What each symbol does to the states:
Poz fi Rem
Poz du Mif
Poz va Zof
Poz fu Gub
Poz gu Fir
Dif fi Mev
Dif du Buf
Dif va Sus
Dif fu Luz
Dif gu Nus
Sot fi Bag
Sot va Mek
Sot fu Bol
Sot po Nes
Sot gu Sok
Zat fi Gep
Zat du Zak
Zat va Gog
Zat fu Tal
Zat po Puz
Zat gu Zin
Big fi Mek
Big va Vad
Big fu Sug
Big po Tir
Big gu Bag
Vof fi Res
Vof va Bol
Vof fu Lik
Vof po Daz
Vof gu Mog
Piz fi Nus
Piz du Zuv
Piz va Mev
Piz fu Zor
Piz gu Dev
Riz fi Sep
Riz du Vez
Riz va Nas
Riz fu Dif
Riz gu Pob
Ped fi Mil
Ped du Vof
Ped va Fos
Ped fu Zin
Ped po Geb
Ped gu Daz
Nus fi Piz
Nus du Kor
Nus va Dif
Nus fu Zof
Nus gu Guz
Vov fi Laz
Vov va Lik
Vov fu Kap
Vov po Gog
Vov gu Les
Zis fi Pob
Zis du Zum
Zis va Sep
Zis fu Piz
Zis gu Muv
Mif fi Fos
Mif du Lep
Mif va Fam
Mif fu Gep
Mif po Fir
Mif gu Mil
Fir fi Gar
Fir du Mil
Fir va Poz
Fir fu Gaf
Fir gu Luz
Rab fi Nes
Rab du Zoz
Rab va Tir
Rab fu Mil
Rab po Dif
Rab gu Buf
Bol fi Lep
Bol va Nep
Bol fu Zak
Bol po Ped
Bol gu Vof
Muv fi Siz
Muv du Tal
Muv va Zis
Muv fu Dev
Muv gu Bok
Mal fi Bet
Mal du Gog
Mal va Fon
Mal fu Zis
Mal gu Tor
Tor fi Gub
Tor du Zat
Tor va Mal
Tor fu Muv
Tor gu Puz
Puz fi Gaf
Puz du Zin
Puz va Tor
Puz fu Bok
Puz gu Fon
Luz fi Geb
Luz du Kib
Luz va Fir
Luz fu Dep
Luz gu Zof
Gub fi Tor
Gub du Gep
Gub va Bet
Gub fu Siz
Gub gu Gaf
Kuv fi Gen
Kuv du Vov
Kuv va Zin
Kuv fu Kos
Kuv po Mal
Kuv gu Gog
Kul fi Tuf
Kul du Rud
Kul va Fel
Kul fu Rab
Kul po Riz
Kul gu Vez
Rud fi Kep
Rud va Dag
Rud fu Zoz
Rud po Vez
Rud gu Pud
Fam fi Vem
Fam du Sug
Fam va Kib
Fam fu Fas
Fam po Poz
Fam gu Mif
Zuv fi Kor
Zuv du Mek
Zuv va Bab
Zuv fu Vem
Zuv po Dev
Zuv gu Buk
Nep fi Sug
Nep va Mog
Nep fu Les
Nep po Fos
Nep gu Bol
Kep fi Rud
Kep va Bal
Kep fu Sok
Kep po Kos
Kep gu Kap
Lak fi Sus
Lak du Nes
Lak va Dev
Lak fu Gar
Lak gu Mev
Buf fi Bab
Buf du Vad
Buf va Rab
Buf fu Kib
Buf po Nus
Buf gu Kor
Nas fi Bok
Nas du Kul
Nas va Siz
Nas fu Sus
Nas gu Riz
Zin fi Gof
Zin du Lik
Zin va Zat
Zin fu Tuf
Zin po Fon
Zin gu Kuv
Geb fi Luz
Geb du Daz
Geb va Gar
Geb fu Fon
Geb gu Zor
Fel fi Tal
Fel du Dag
Fel va Bam
Fel fu Tir
Fel po Nas
Fel gu Kul
Dag fi Bal
Dag va Zik
Dag fu Bag
Dag po Kul
Dag gu Rud
Sus fi Lak
Sus du Rab
Sus va Guz
Sus fu Fir
Sus gu Dif
Taz fi Zik
Taz va Kap
Taz fu Mek
Taz po Tal
Taz gu Bal
Lik fi Leb
Lik va Zak
Lik fu Kep
Lik po Kuv
Lik gu Vov
Fas fi Gog
Fas du Bif
Fas va Gen
Fas fu Bam
Fas po Gub
Fas gu Gep
Fos fi Mif
Fos du Bol
Fos va Vem
Fos fu Zat
Fos po Gar
Fos gu Ped
Tuf fi Kul
Tuf du Kep
Tuf va Tal
Tuf fu Nes
Tuf po Sep
Tuf gu Kos
Zik fi Taz
Zik va Pud
Zik fu Big
Zik po Fel
Zik gu Dag
Tir fi Buk
Tir du Bag
Tir va Kor
Tir fu Mif
Tir po Sus
Tir gu Rab
Bok fi Nas
Bok du Tuf
Bok va Muv
Bok fu Lak
Bok gu Sep
Fon fi Dep
Fon du Kuv
Fon va Puz
Fon fu Sep
Fon gu Mal
Gep fi Zat
Gep du Piv
Gep va Fas
Gep fu Fel
Gep po Gaf
Gep gu Gof
Leb fi Lik
Leb va Piv
Leb fu Rud
Leb po Gen
Leb gu Laz
Piv fi Zak
Piv va Bif
Piv fu Dag
Piv po Gof
Piv gu Leb
Zak fi Piv
Zak va Les
Zak fu Bal
Zak po Zin
Zak gu Lik
Gog fi Fas
Gog du Les
Gog va Kuv
Gog fu Zum
Gog po Tor
Gog gu Zat
Gaf fi Puz
Gaf du Gof
Gaf va Gub
Gaf fu Nas
Gaf gu Dep
Laz fi Vov
Laz va Leb
Laz fu Pud
Laz po Fas
Laz gu Bif
Les fi Bif
Les va Vov
Les fu Taz
Les po Zat
Les gu Zak
Dep fi Fon
Dep du Gen
Dep va Gaf
Dep fu Riz
Dep gu Bet
Kap fi Pud
Kap va Kep
Kap fu Maf
Kap po Zum
Kap gu Taz
Gof fi Zin
Gof du Leb
Gof va Gep
Gof fu Kul
Gof po Dep
Gof gu Gen
Nes fi Rab
Nes du Sok
Nes va Buk
Nes fu Ped
Nes po Mev
Nes gu Bab
Mog fi Sos
Mog va Vof
Mog fu Vov
Mog po Vem
Mog gu Nep
Vem fi Fam
Vem du Nep
Vem va Daz
Vem fu Gog
Vem po Rem
Vem gu Fos
Pob fi Zis
Pob du Bam
Pob va Riz
Pob fu Nus
Pob gu Siz
Mek fi Big
Mek va Maf
Mek fu Nep
Mek po Buk
Mek gu Sot
Bal fi Dag
Bal va Taz
Bal fu Sot
Bal po Tuf
Bal gu Kep
Zoz fi Sok
Zoz va Bag
Zoz fu Res
Zoz po Buf
Zoz gu Vad
Gen fi Kuv
Gen du Laz
Gen va Gof
Gen fu Vez
Gen po Bet
Gen gu Fas
Sep fi Riz
Sep du Kos
Sep va Bok
Sep fu Mev
Sep gu Zis
Bab fi Buf
Bab du Maf
Bab va Nes
Bab fu Daz
Bab po Piz
Bab gu Zuv
Buk fi Tir
Buk du Sot
Buk va Zuv
Buk fu Fos
Buk po Lak
Buk gu Nes
Pud fi Kap
Pud va Rud
Pud fu Vad
Pud po Bam
Pud gu Zik
Mev fi Dif
Mev du Bab
Mev va Lak
Mev fu Geb
Mev gu Piz
Guz fi Dev
Guz du Tir
Guz va Nus
Guz fu Poz
Guz gu Sus
Bam fi Zum
Bam du Zik
Bam va Vez
Bam fu Kor
Bam po Siz
Bam gu Fel
Sos fi Mog
Sos va Res
Sos fu Laz
Sos po Fam
Sos gu Sug
Zum fi Bam
Zum du Taz
Zum va Kos
Zum fu Zuv
Zum po Muv
Zum gu Tal
Vez fi Kos
Vez du Pud
Vez va Kul
Vez fu Buf
Vez po Pob
Vez gu Bam
Zor fi Zof
Zor du Vem
Zor va Geb
Zor fu Mal
Zor gu Rem
Daz fi Kib
Daz du Mog
Daz va Ped
Daz fu Kuv
Daz po Zor
Daz gu Vem
Lep fi Bol
Lep va Sug
Lep fu Piv
Lep po Mil
Lep gu Res
Bag fi Sot
Bag va Big
Bag fu Lep
Bag po Rab
Bag gu Zoz
Bet fi Mal
Bet du Fas
Bet va Dep
Bet fu Pob
Bet gu Gub
Sug fi Nep
Sug va Sos
Sug fu Bif
Sug po Mif
Sug gu Lep
Siz fi Muv
Siz du Fel
Siz va Pob
Siz fu Guz
Siz gu Nas
Mil fi Ped
Mil du Res
Mil va Mif
Mil fu Gof
Mil po Luz
Mil gu Kib
Vad fi Maf
Vad va Zoz
Vad fu Sos
Vad po Kor
Vad gu Big
Res fi Vof
Res va Lep
Res fu Leb
Res po Kib
Res gu Sos
Maf fi Vad
Maf va Sok
Maf fu Mog
Maf po Zuv
Maf gu Mek
Kor fi Zuv
Kor du Big
Kor va Buf
Kor fu Fam
Kor po Guz
Kor gu Tir
Gar fi Fir
Gar du Ped
Gar va Rem
Gar fu Puz
Gar gu Geb
Bif fi Les
Bif va Laz
Bif fu Zik
Bif po Gep
Bif gu Piv
Kib fi Daz
Kib du Sos
Kib va Mil
Kib fu Gen
Kib po Zof
Kib gu Fam
Dev fi Guz
Dev du Buk
Dev va Piz
Dev fu Rem
Dev gu Lak
Rem fi Poz
Rem du Fos
Rem va Zor
Rem fu Tor
Rem gu Gar
Tal fi Fel
Tal du Bal
Tal va Zum
Tal fu Buk
Tal po Bok
Tal gu Tuf
Kos fi Vez
Kos du Kap
Kos va Tuf
Kos fu Bab
Kos po Zis
Kos gu Zum
Sok fi Zoz
Sok va Sot
Sok fu Vof
Sok po Bab
Sok gu Maf
Zof fi Zor
Zof du Fam
Zof va Luz
Zof fu Bet
Zof gu Poz

In the rows, 150 stands for zero.

The rows follow the links: the fewer symbols apart two states are, the more alike their rows tend to be.

Some states and rows for them; each showing differs a little:
Les	[ 118  143  109  142  175   67  138  143  134  107  136  131  205  109  100  150  135  143  147   96  199  103  138  172  181   82  174  120  177  164  143  130  123  185  101  166  121  167  226  169  156  157   66  153  157  162  228   82  172  149  153  160  177  147  224  112  156  163  153  123  119  125  233  194  116  117  122  124]
Sos	[ 150  206  113   82   95  130  138  153  129  157  170  176  122  191  122  171  186  174  127  150  117  142  175  106  170  124  171  139  142  180  207  119  136  239  121  163   27  217  154  200  138  111  114  120  124  126  128  122  142  160  105  164  154  186  221  159  144  177  119  184  201  169  138  184  154  177  143  111]
Vad	[ 165  215  101   93  101  172  157  160  134  193  186  185  149  213  119  166  150  209  120  134   78  149  193  142  141  151  183  109  120  165  213  148  103  206  102  180   65  202  124  173  176  138  150   92  106  146  155  121  139  167   95  155   97  149  155  191  124  180  142  166  205  188  137  187  166  145  155   79]
Guz	[ 140  136  164  135  120  227  193  153  177  188  151  157   59  173  210  146  157  173  141  182  102  194  155  128  119  258  124  175  151  135  210  158  121  143  169  181  186  175   55  139  156  166  228  117  135  131   89  201  122  104  179  143  146  181  126  160  152  162  177  158  202  181   98  162  173  174  167  170]
Maf	[ 171  199  113   63  159  125  127  141  101  158  176  172  211  143   97  165  113  182  128  102  147  197  182  182  194  135  151   94  128  141  214  143   80  161   84  203  121  192  127  132  219  136  103  138   80  123  188   89  137  156  156  137  119  127  162  177   90  160  179  139  140  194  175  180  141  126  183  107]
Zuv	[ 157  179  136   64  140  150  147  112  130  164  181  143  160  118  125  173  111  174  135  129  182  224  187  190  212  183  123  125  150  118  216  168   96  106   86  222  189  171   87  118  217  162  159  136   97   93  157  122  121  148  242  131  141  161  140  159  106  172  183  111  124  212  179  155  157  139  169  168]
Kib	[ 202  177  170  143  121  188  140  140  143  159  168  167  141  207  173  109  188  137  165  189  102  189  183   67  134  129  125  193  121  166  143  133  197  196  200   88   53  154  117  188  111   95  197  151  120  136   95  192  133  186  103  132  141  172  169  169  128  146   95  225  211  148   78  146  135  201  133  155]
Mek	[ 110  179  108  113  187   94  122  144  150  155  145  171  165  144   72  178   82  201  108  117  161  168  169  192  191  109  161   83  153  141  167  103   59  147  108  205  137  160  154  114  200  154   78  142  128  163  228   77  112  152  144  148  146  149  148  149  129  181  181  122  127  189  203  171  121  139  188  132]
Gaf	[ 109   79  149  190  109  171  183  179  205  129  133  137   48  135  182  143  226  159  161  189  168   82   89  131  100  204  161  189  202  186  138  156  167  158  176  137  171  142  175  176   85  193  192  151  232  139  119  195  160  114  170  201  196  181  173  121  229  146  147  158  175  115  137  179  170  172  145  176]
Gub	[ 152  103  182  137   97  214  210  157  161  131  150  135   93  143  221  163  245  112  168  156  174  115  126  119  105  220  158  223  159  173  180  190  200  180  173  153  169  171  143  180  108  187  206  138  189  112   84  191  164  119  192  165  190  193  193  127  206  118  146  154  172  127  114  171  185  169  126  162]
Vof	[ 184  213  139  109  171   95  106   95  108  143  168  136  243  154   95  133  102  104  135  145  166  202  208  126  202   73  136  138  130  156  145  130  162  163  117  137   57  166  156  160  168   73   99  160   85  120  168   80  145  209  144   99  154  147  177  160  106  133  103  169  149  171  165  123  119  176  143  153]
Zor	[ 174  137  205  170  159  149  139  102  127  160  164   98  164  104  172  127  138   96  182  217  205  254  162  125  180  175  102  200  169  153  140  169  204   95  163  142  211  140   90  145  146   94  178  184  114   91  104  183  136  177  232  110  188  169  138  123  152  127  125  154  119  171  120  102  139  196  149  213]
Fir	[ 116  111  144  172  132  163  153  170  208  180  145  145   36  158  198  147  186  191  136  210  169  163  125  111  131  174  160  179  203  155  130  127  122  144  159  147  179  158  145  163  117  152  209  155  190  151   90  199  128  100  152  188  225  216  174  117  222  177  170  182  198  166  125  156  156  230  157  193]
Mal	[ 179  119  196  166  150  166  151  106  124  106  138   89  196   98  206  123  174   64  198  178  218  165  142  153  163  170  144  222  162  133  127  184  235   98  184  134  223  132  140  158  135  145  169  194  160  114  124  184  156  166  229  127  181  135  142  127  159  116  123  127   96  120  144  106  155  146  109  194]
Zak	[ 138  167  132  179  196   64  111  145  137  111  140  146  228  129   87  151  118  101  157  109  195  111  154  165  184   59  173  119  158  160   93  130  173  172  144  145  107  134  226  150  146  118   60  176  145  179  220  106  176  183  114  152  149  111  165  134  148  148  142  136   96  110  203  139   98  129  132  139]
Kuv	[ 192  148  201  143  171  134  161   95   93  112  150  101  243   89  166  133  162   65  214  126  201  151  147  157  173  103  150  206  146  172  152  188  237  139  167  137  161  135  168  162  131  122  137  177  128  126  168  127  172  207  220  100  144  133  169  137  130   93  115  132   83  127  167  129  132  108  107  169]
Vem	[ 163  178  132   65  158  115  155  124  116  145  165  117  162  117  135  163  148  120  146  169  223  218  177  136  211  135  124  160  189  157  214  156  119  138   83  192  144  192  136  138  167  105  130  158   88   63  146  108  118  156  257  119  211  192  228  133  132  159  132  143  156  181  147  171  139  178  143  187]
Tir	[ 102  135  112  155  126  146  144  194  203  193  151  200   43  194  136  174  141  255  119  180   97  144  138  144  113  177  152   93  148  145  174  132   68  158  136  148  144  155  109  152  147  168  154  123  187  185  146  165  137   95   98  204  155  189  140  174  184  183  196  147  226  175  138  178  165  169  180  124]
Siz	[ 148  127  173  147   91  228  199  161  169  140  142  170   89  146  201  156  202  157  139  157  100  127  123  147   93  255  155  179  156  142  205  189  161  134  166  161  205  154  123  162  156  232  227  115  188  129   99  203  157  104  185  171  136  147  129  158  181  148  175  144  173  142  105  171  195  126  145  140]
Mog	[ 169  216  127   69  148   87  129  125  109  142  160  144  195  132  100  151  150  151  132  113  176  171  184  144  199   97  145  137  149  159  184  129  126  184   93  191   81  214  161  179  166  115   89  133   82  102  174   91  141  182  180  121  191  153  221  144  124  174  133  141  150  173  173  173  130  159  153  142]
Zof	[ 182  150  195  182  108  201  166  128  162  153  160  127   98  174  209  126  162  122  186  222  134  204  156   85  139  174  132  220  146  148  142  152  202  140  207  109  148  150  107  147  109  124  210  158  139  133   63  217  118  153  152  134  164  171  155  155  168  131  122  222  196  152   76  129  151  210  133  183]
Puz	[  88   76  171  166  172  136  164  147  175  138  116  101  101   79  171  154  173  127  169  170  254  141   99  169  158  172  137  186  223  139  142  165  144  103  140  163  258  121  190  150  139  176  154  175  195  132  161  162  158  109  238  156  220  164  173   97  206  139  179  107  105  119  180  173  150  157  139  212]
Pob	[ 188  114  194  192  111  231  184  147  165  156  148  156  133  173  230  123  183  128  166  171   90  130  127  146   94  218  146  208  117  148  158  199  207  111  205  112  201  119  108  144  148  185  223  137  160  163   77  197  163  158  155  144  100  125   93  170  134  110  138  152  157  140  105  125  189  128  153  148]
Sok	[ 202  221  136  113  179  120  125  133   95  171  165  166  266  147   98  142   92  134  140  134  127  195  197  160  201   96  136  104  100  149  168  146  131  134  112  164  122  146  111  124  209  110  114  161   84  144  180  117  149  197  142  107   96  123  110  191   78  156  132  144  123  195  175  127  144  120  163  112]
Big	[ 120  188   99  124  147  120  135  191  160  195  163  205  121  198   89  172  145  240   98  139   92  121  177  151  138  149  175   93  145  151  173   95   80  187  122  164   92  167  146  147  159  155  120  111  149  184  196  116  139  124   47  175  120  154  157  159  144  190  173  159  197  176  151  181  138  158  171   92]
Nus	[ 186  140  190  161  118  228  178  140  157  186  164  149   95  200  209  140  145  156  161  220   85  193  178  115  120  219  127  183  113  127  156  163  156  118  191  135  176  143   64  127  152  142  225  140  143  133   69  238  136  142  141  136  112  147   88  189  135  127  158  177  178  183   80  129  180  187  174  167]
Riz	[ 141   78  178  228  160  195  164  183  183  160  139  159  118  168  204  152  150  152  167  171  112  119  102  149  100  209  153  162  136  127  113  166  177  122  210  116  210  109  153  128  126  190  212  164  230  202  123  220  155  124  119  173  142  127   81  162  166  123  163  169  154  118  130  123  172  157  153  163]

Each walk starts at a row. The symbols on each line, taken left to right, move it on to the next state.
Each answer is a row, close to the row of the state it stands for.
new walk
[ 132  109  168  176  204  146  132  129  173  178  150  127  134  135  163  139   71  144  147  203  185  223  142  176  162  164  114  147  164  117  106  138  134   65  165  164  255  107  115   89  178  147  176  195  143  170  152  189  132  130  185  117  154  139   91  145  136  131  185  130  118  182  139   97  141  168  173  222]
du: [ 207  198  176  121  171  169  114  117   94  158  171  135  220  126  139  152   79  118  151  172  160  238  203  182  190  146  110  142  122  109  171  163  141  103  141  155  198  131   86  106  210   98  156  177   86  125  149  155  123  183  168   96  109  126   93  180   89  137  140  130  102  192  150  108  145  133  167  164]
va va po: [ 116  114  161  157  178  159  151  139  190  175  141  132  106  129  149  167  102  177  140  181  205  231  130  177  168  206  119  125  182  123  159  131   89   81  119  183  257  129  126   92  191  167  171  165  153  144  161  173  137   94  232  146  198  168  111  125  167  157  210  126  130  208  160  137  154  170  197  201]
new walk
[ 134  153  166  188  223  124  104  139  152  165  158  154  191  148  116  148   49  160  154  177  163  237  171  199  187  126  116  111  145  119  106  132  128   77  148  162  202  105  112   70  204  111  122  197  105  172  192  167  144  165  146  115  131  122   81  167  111  166  184  136  114  200  189   96  142  171  185  161]
va: [  89  146  108  136  203  113  112  147  140  181  154  158  132  122  101  179   73  194  114  157  200  207  151  215  187  164  131   96  194  124  167  135   71  102   93  204  216  156  127   99  210  156  125  174  145  145  191  122  125  103  172  150  164  157  127  155  151  173  215  110  134  214  183  152  147  162  202  163]
du gu fi: [ 189  222  121  116  128  167  139  146  126  175  173  191  195  200  126  152  118  189  129  146   55  152  189  116  145  122  152  121   80  134  182  133  128  175  168  140   61  153  123  152  161  110  134  125   98  183  132  143  145  185   65  130   81  136  130  211   95  158  134  184  179  173  117  146  154  148  149   84]
new walk
[ 156  176  124  101  105  148  181  158  136  117  157  164  166  167  146  150  217  142  133   97  118   73  147  114  139  124  202  160  144  179  190  154  151  249  131  162   43  221  198  213  122  162  108  114  159  129  139  101  176  162  151  159  128  161  220  147  152  145  121  141  183  124  148  211  153  128  117   96]
va gu po: [ 151  133  158   97   81  193  206  157  132  119  156  153  109  159  182  151  252  136  159  100  145   70  135   98  109  185  181  210  157  171  193  167  181  220  151  152   88  194  172  229  117  169  155  107  168  123  109  145  168  150  158  170  157  169  227  161  180  152  110  153  187  104  137  202  169  137  111  122]
fi: [ 155  146  152   90  146  133  157  104   98   95  171  113  206   98  151  162  205  104  185  112  222  148  154  162  174  146  145  184  168  154  202  174  182  173  113  186  158  179  173  194  149  173  125  141  142   86  161   90  167  152  266  136  180  152  214  118  166  134  143  103  114  121  176  171  140  116  117  152]
new walk
[ 205  153  168  177  104  230  172  160  142  155  162  172  185  176  200  147  194  140  175  136   54   87  157  140   93  193  180  178   73  146  162  181  196  157  210  125  130  120  139  165  160  168  194  121  152  180  118  190  167  173   85  141   68  100   96  218  114  119  128  169  156  118  105  132  196   88  132  103]
fi: [ 203  153  177  157  169  159  155  129  105  121  160  112  254  108  157  149  133   85  180  107  162  172  163  188  154  158  149  141  126  130  154  190  192  117  156  155  218  129  147  121  192  158  155  162  131  142  187  142  168  191  203  110   92   87  112  179   93  117  145  106   87  135  173   98  170   60  144  147]
po fi fi: [ 172  114  219  171  146  188  160  110  127  121  136  118  186  113  200  145  144   97  185  168  174  177  150  192  157  195  120  199  147  128  159  208  205   86  159  151  268  121  120  123  183  183  199  181  159  135  140  192  155  147  229  103  129  122   85  153  116  102  158  119  103  134  151  108  183   93  147  183]
new walk
[ 155  163  125  193  163  116  135  182  148  133  136  185  184  193  117  152  191  137  129  119  111   68  166  131  120   76  182  127  135  190   83  128  185  216  193  102   50  141  211  184  104  150   98  150  172  209  174  135  179  182   37  175  130  129  171  146  161  152  120  187  161   98  168  153  120  145  122  116]
fu: [ 141  175  132  191  176  142  135  194  161  147  149  188  197  190  114  156  131  172  138  116   68   83  134  163  115  115  179   92  117  161  118  135  162  191  180  116  102  130  195  162  136  175  122  124  168  233  185  135  185  183   26  156   87  106  108  191  146  150  155  152  148  119  165  140  161  108  170  104]
fi gu: [ 202  188  142  135  185  140  123  133  100  132  141  153  281  133  132  145  124  112  179   85  127  138  173  189  185  109  162  121   95  139  164  175  175  152  143  155  129  145  175  146  196  129  124  151  110  159  195   96  165  197  145  133   73  104  125  188   93  129  134  113  101  145  176  134  151   62  152   92]
new walk
[ 163  135  172  119   99  195  177  142  163  181  167  134   41  163  201  148  203  172  157  183  173  193  144   95  123  210  154  218  170  159  182  160  160  153  159  172  144  188  111  166  109  153  224  149  145  112   66  197  139  118  195  163  193  218  199  136  177  152  132  187  212  173   81  161  173  234  131  180]
fi gu: [ 102  112  161  150  178  127  141  140  182  153  137  123   78  101  152  141  141  139  151  199  239  217  137  157  188  176  127  160  228  148  141  147  120   98  131  170  226  147  141  117  149  152  142  192  174  123  156  164  123  106  235  153  247  198  173   89  194  166  184  146  132  171  146  147  139  210  152  226]
du gu va: [ 150  155  161  194  233   90  111  135  157  142  138  120  178  127  109  127   76  133  161  193  216  218  155  166  197   73  117  136  185  150   91  115  169  116  163  123  167  124  155  139  146   94  121  224  136  140  172  150  145  172  164  112  192  176  173  110  155  146  136  167  106  163  164  116  107  211  167  197]
new walk
[ 106   94  144  163  131  190  166  180  189  192  160  163   40  183  185  159  141  217  127  200  136  190  138  140  120  224  158  144  168  139  154  127  102  134  151  155  216  152   89  130  134  191  208  136  200  168  101  206  118   76  150  181  174  181  112  154  165  173  180  177  195  182  127  148  171  210  190  171]
gu: [ 162  112  168  219  157  186  159  171  212  194  146  165   78  196  178  136  118  186  156  218  112  180  143  154  118  210  129  152  156  132  110  148  144  111  206  120  200  122   96  129  137  155  216  177  184  197  111  234  129  123   96  164  158  171   85  160  175  145  190  184  174  175  100  113  168  197  187  181]
fu du fi: [ 194  194  189  138  177  114  112  100  110  140  168  109  213  130  132  129  142   85  172  182  201  241  199  129  209   83   98  174  163  150  157  148  197  133  159  135  136  154  130  131  170   83  137  190   74  104  154  133  135  214  208  113  181  171  152  136  119  138   99  176  111  175  142  113  132  198  136  195]
new walk
[ 132  100  193  204  194  126  120  133  164  166  144  120  131  116  155  127  107  122  170  222  226  224  122  145  181  122  120  177  195  139   79  130  168   96  176  122  228  132  132  108  148  108  163  219  150  129  130  186  127  139  204  125  213  174  136  116  162  153  151  168  120  144  144   99  132  214  145  234]
fu gu gu: [ 148  109  184  140  138  151  181  113  129  116  154   88  137   89  200  146  200   97  176  143  244  162  128  161  151  200  139  201  175  137  189  192  194  125  130  182  223  162  150  162  142  177  163  165  187   81  137  158  157  140  286  133  195  161  175  106  182  125  150  114  126  136  141  155  158  140  121  196]
gu fi gu: [ 142   97  182  250  153  174  153  172  204  139  127  137   92  168  193  134  191  155  181  180  169  108  107  131   97  170  153  186  146  171   82  163  225  156  220   97  175  110  165  164   77  171  218  174  205  196  129  213  174  124  123  162  165  161  138  125  216  122  134  184  161  111  104  121  150  178  130  184]
new walk
[ 141  128  158  202  232  122  119  150  149  128  126  141  224  112  130  152   97  122  175  123  158  154  119  213  148  131  138  109  136  129   96  159  166   99  154  135  239   73  182   98  185  165  137  181  174  191  214  136  168  157  150  130  115  103   94  145  134  112  186   87   88  124  208  107  131   84  167  151]
du po gu: [ 155  147  144   77  134  159  168  125  107  126  147  123  224   99  152  169  159  140  155   94  176  145  148  206  178  216  168  146  144  135  218  207  135  127  100  209  221  159  137  144  213  207  151  122  138  118  168  117  169  139  248  138  137  127  154  155  116  132  185   77   98  141  176  170  159   57  142  145]
fu po fu: [ 147  135  192  110  137  154  160  123  146  152  150   92  114  118  174  130  155  119  171  187  221  215  153  137  194  183  120  196  185  139  173  166  154  105  123  187  205  190  119  134  146  147  181  161  121   68  125  159  127  132  279  125  222  198  178  121  165  146  148  139  134  171  122  141  136  188  141  221]
new walk
[ 107  156  109  139  126  118  152  197  155  124  148  190  133  160  113  171  185  189  120  110  125   41  135  125  114   93  193  121  157  181  143  134  133  241  141  141   53  169  225  191  124  166   90  118  179  181  184  118  163  149   85  193  157  160  222  146  186  172  153  151  184  109  182  208  132  142  125   96]
po fu: [ 107   97  126  169  121  175  164  202  192  155  118  188   94  179  153  162  183  221  127  126  116   58  112  179   99  198  191  115  149  153  153  151  105  186  148  167  160  148  169  149  142  220  165  112  222  212  159  146  165  100   83  198  132  140  139  142  185  161  195  117  192  128  163  198  183  101  169  115]
gu fu: [ 143  165  148  209  156  169  120  177  201  202  141  185  100  226  132  141  100  217  127  187   72  176  163  138  114  142  135  120  116  123  116  123  126  127  196  111  145  114  113  128  144  138  170  139  149  219  123  195  107  137   49  182  110  142   89  185  140  162  165  206  189  165  138  119  157  193  177  123]
